Below are the code and all the weights of a small trained network. Each question names an input and a class and asks about switching units off, where a switched-off unit gives its printed mean instead of its output.

import numpy as np


def w(rows, s, z=0):
    codes = np.array(rows[::2]) - 128.0
    scale = np.full(codes.shape[1], s)
    scale[-1] = z or s
    return codes * scale


def f(y):
    return y / 2 * (1 + np.tanh(0.7978845608 * (y + 0.044715 * y**3)))


def log_softmax(a):
    a = a - a.max(-1, keepdims=True)
    return a - np.log(np.exp(a).sum(-1, keepdims=True))


def net(x, mask):
    res = np.array(x, float).reshape(1, 6) / 4 @ E
    y = f(res @ A[0][:, :-1].T + A[0][:, -1])
    res = res + np.where(mask, y, B[0][:, -1]) @ B[0][:, :-1]
    return log_softmax(res[-1] @ U[:, :-1].T + U[:, -1])


A, B = {}, {}
E = w([
[182,85,140,48,76,129,181,212,236,37],'x0',
[133,105,119,121,139,161,129,108,118,120],'x1',
[165,169,110,148,201,205,5,148,227,157],'x2',
[93,193,183,1,33,176,97,52,136,164],'x3',
[90,100,157,48,217,29,89,37,153,66],'x4',
[215,143,217,242,116,138,168,25,159,100],'x5',
],0.0058)
A[0] = w([
[115,175,206,55,79,169,108,64,140,172,30],'N1',
[125,133,129,88,176,27,125,99,165,97,52],'N2',
[173,139,130,95,96,95,143,158,180,65,132],'N3',
[163,157,142,121,185,190,73,126,205,154,103],'N4',
[137,102,110,201,161,66,145,142,157,106,85],'N5',
[103,196,144,81,61,154,123,90,99,115,38],'N6',
[90,85,75,73,130,149,108,169,111,129,123],'N7',
[88,110,77,56,138,136,113,170,102,177,72],'N8',
[103,181,100,157,146,75,86,114,34,195,160],'N9',
[135,229,67,137,181,139,43,176,232,194,84],'N10',
[103,133,128,102,80,44,190,123,75,128,76],'N11',
[94,99,128,117,105,97,203,107,96,131,48],'N12',
[197,125,253,182,83,168,139,66,167,99,144],'N13',
[129,65,155,83,123,148,160,196,179,99,44],'N14',
[150,107,117,166,193,85,166,192,90,111,5],'N15',
[138,92,111,165,168,116,134,161,109,109,17],'N16',
[59,121,104,111,153,52,88,123,169,106,21],'N17',
[117,101,153,127,76,122,220,155,39,141,83],'N18',
[174,161,120,181,58,177,164,191,129,168,43],'N19',
[156,70,173,81,203,95,105,38,143,81,108],'N20',
[133,156,157,92,18,119,102,56,161,172,44],'N21',
[58,183,158,160,154,142,82,70,77,178,109],'N22',
[145,81,96,221,177,89,143,140,120,113,73],'N23',
[178,144,78,141,74,181,159,171,116,155,33],'N24',
[166,131,128,67,78,137,140,147,197,90,91],'N25',
[114,115,64,75,122,124,111,193,104,161,36],'N26',
],0.0079,0.002)
B[0] = w([
[131,77,160,77,183,164,94,197,232,195,197],'N1',
[81,184,57,112,31,217,27,94,72,186,182],'N2',
[98,166,15,154,176,179,207,69,164,69,174],'N3',
[254,98,147,90,92,39,112,57,112,71,202],'N4',
[119,103,175,59,160,178,133,197,137,199,189],'N5',
[147,42,160,56,152,214,109,225,191,145,166],'N6',
[144,185,179,184,174,80,185,145,50,148,170],'N7',
[155,187,230,159,228,87,186,190,60,155,176],'N8',
[135,155,38,184,195,190,219,88,211,36,222],'N9',
[249,87,100,101,107,47,115,72,116,133,233],'N10',
[232,101,112,34,94,84,126,87,123,75,180],'N11',
[251,102,117,71,102,104,96,94,127,107,161],'N12',
[113,223,212,152,222,46,199,198,28,136,255],'N13',
[110,143,90,168,215,191,177,69,138,99,169],'N14',
[116,78,159,44,162,182,43,180,229,195,180],'N15',
[118,58,165,55,121,236,79,175,169,154,155],'N16',
[114,208,158,109,113,170,102,153,77,129,163],'N17',
[216,106,76,33,80,104,104,71,117,72,190],'N18',
[92,218,76,133,33,186,28,129,62,140,211],'N19',
[78,228,115,110,37,194,60,105,48,160,216],'N20',
[123,67,159,73,170,197,111,213,168,220,184],'N21',
[117,117,46,179,177,185,205,83,213,36,220],'N22',
[160,106,143,47,188,209,132,196,172,209,213],'N23',
[67,190,83,102,60,176,44,77,80,128,179],'N24',
[82,137,66,185,165,152,211,83,236,63,174],'N25',
[115,177,213,137,183,116,166,166,56,119,168],'N26',
],0.0056,0.0073)
U = w([
[127,73,141,104,143,164,115,174,167,156,94],'0',
[115,122,76,158,152,158,183,105,164,90,83],'1',
[207,97,116,110,108,89,114,106,115,111,93],'2',
[91,162,106,133,85,162,78,130,88,137,111],'3',
[129,157,185,145,160,102,171,160,87,130,100],'4',
[126,109,121,135,124,123,137,133,130,126,250],'5',
[86,74,137,162,95,84,129,145,139,126,160],'6',
[44,8,163,204,75,63,95,141,139,113,35],'7',
],0.017,0.016)

Each question gives the input, the list of numbers given to net, and the class t.
The units are the neurons (one row each of A and B). Each row of codes is followed by its name. A weight is (code - 128) times the scale printed after its matrix; where a second scale follows, it is the last column's (A, B and U).
mask holds one flag per neuron, in row order. A switched-off neuron (its flag False) gives its mean, the last column of its row in B, instead of its output. The means were averaged over made-up inputs and are rounded, as every weight is.
A unit's drop is (log p(t) with every unit on - log p(t) with that unit switched off) / (log p(t) with every unit on - log p(t) with every unit switched off).
The circuit of an input: a set's keep is (log p(t) with only the set's units on - log p(t) with every unit switched off) / (log p(t) with every unit on - log p(t) with every unit switched off). Starting from the 12 units with the biggest drops (on a tie, the unit counted first), units are removed one at a time, each time the one whose removal leaves the highest keep (on an exact tie, the one counted first), for as long as the keep stays at least 0.8.
circuit, biggest first: the units of the circuit, biggest drop first
most important unit: the unit with the biggest drop
top k neurons: the k neurons with the biggest drops, biggest first
drop when u is switched off: that unit's drop, to one decimal
input [-1,-7,1,-7,0,-6], class 0: top 3 neurons -> [N15, N13, N16]
input [-3,-4,-5,2,0,1], class 2: top 3 neurons -> [N11, N18, N12]
input [-8,7,7,8,0,2], class 0: most important unit -> N1
input [-1,-7,-8,-4,-6,-8], class 2: top 2 neurons -> [N18, N11]
input [1,-6,3,4,6,-5], class 3: top 4 neurons -> [N2, N13, N17, N20]
input [3,-6,-5,7,8,2], class 3: top 3 neurons -> [N20, N2, N23]
input [1,0,-3,-6,3,-6], class 0: top 2 neurons -> [N15, N13]
input [-7,-7,-6,0,-2,-2], class 1: top 2 neurons -> [N9, N22]
input [-7,8,5,6,-4,-8], class 4: circuit, biggest first -> [N8, N7]
input [3,6,0,-5,0,-6], class 4: circuit, biggest first -> [N7, N26]
input [7,-4,5,4,8,-8], class 3: top 2 neurons -> [N2, N20]
input [-3,3,-6,-5,-1,-3], class 2: circuit, biggest first -> [N18, N11]
input [-2,-8,8,5,-8,-4], class 2: top 3 neurons -> [N10, N4, N20]
input [1,-2,2,0,-7,7], class 3: most important unit -> N19
input [-1,3,-1,7,1,-7], class 0: top 3 neurons -> [N6, N13, N1]
input [-7,8,-8,-5,8,-8], class 2: top 2 neurons -> [N11, N12]
input [-2,-4,-8,3,0,8], class 2: top 3 neurons -> [N18, N11, N12]
input [3,-5,-1,0,-5,-1], class 3: circuit, biggest first -> [N19, N24]
input [3,5,-4,-7,8,3], class 3: circuit, biggest first -> [N20, N2]
input [-8,3,3,1,-5,7], class 1: circuit, biggest first -> [N22]
input [7,-7,0,-2,2,4], class 1: top 2 neurons -> [N3, N25]
input [-4,2,-3,6,2,1], class 0: circuit, biggest first -> [N1, N6]
input [-5,7,1,7,3,-8], class 4: top 3 neurons -> [N8, N7, N26]
input [-3,4,3,4,-2,-1], class 0: circuit, biggest first -> [N1, N20]
input [-6,3,-6,-7,-5,-2], class 0: circuit, biggest first -> [N15, N23]
input [-2,-2,8,-3,-1,-3], class 2: drop when N10 is switched off -> 0.1
input [0,6,-6,-1,1,-8], class 4: most important unit -> N8
input [6,7,1,6,7,-1], class 3: drop when N22 is switched off -> 0.3
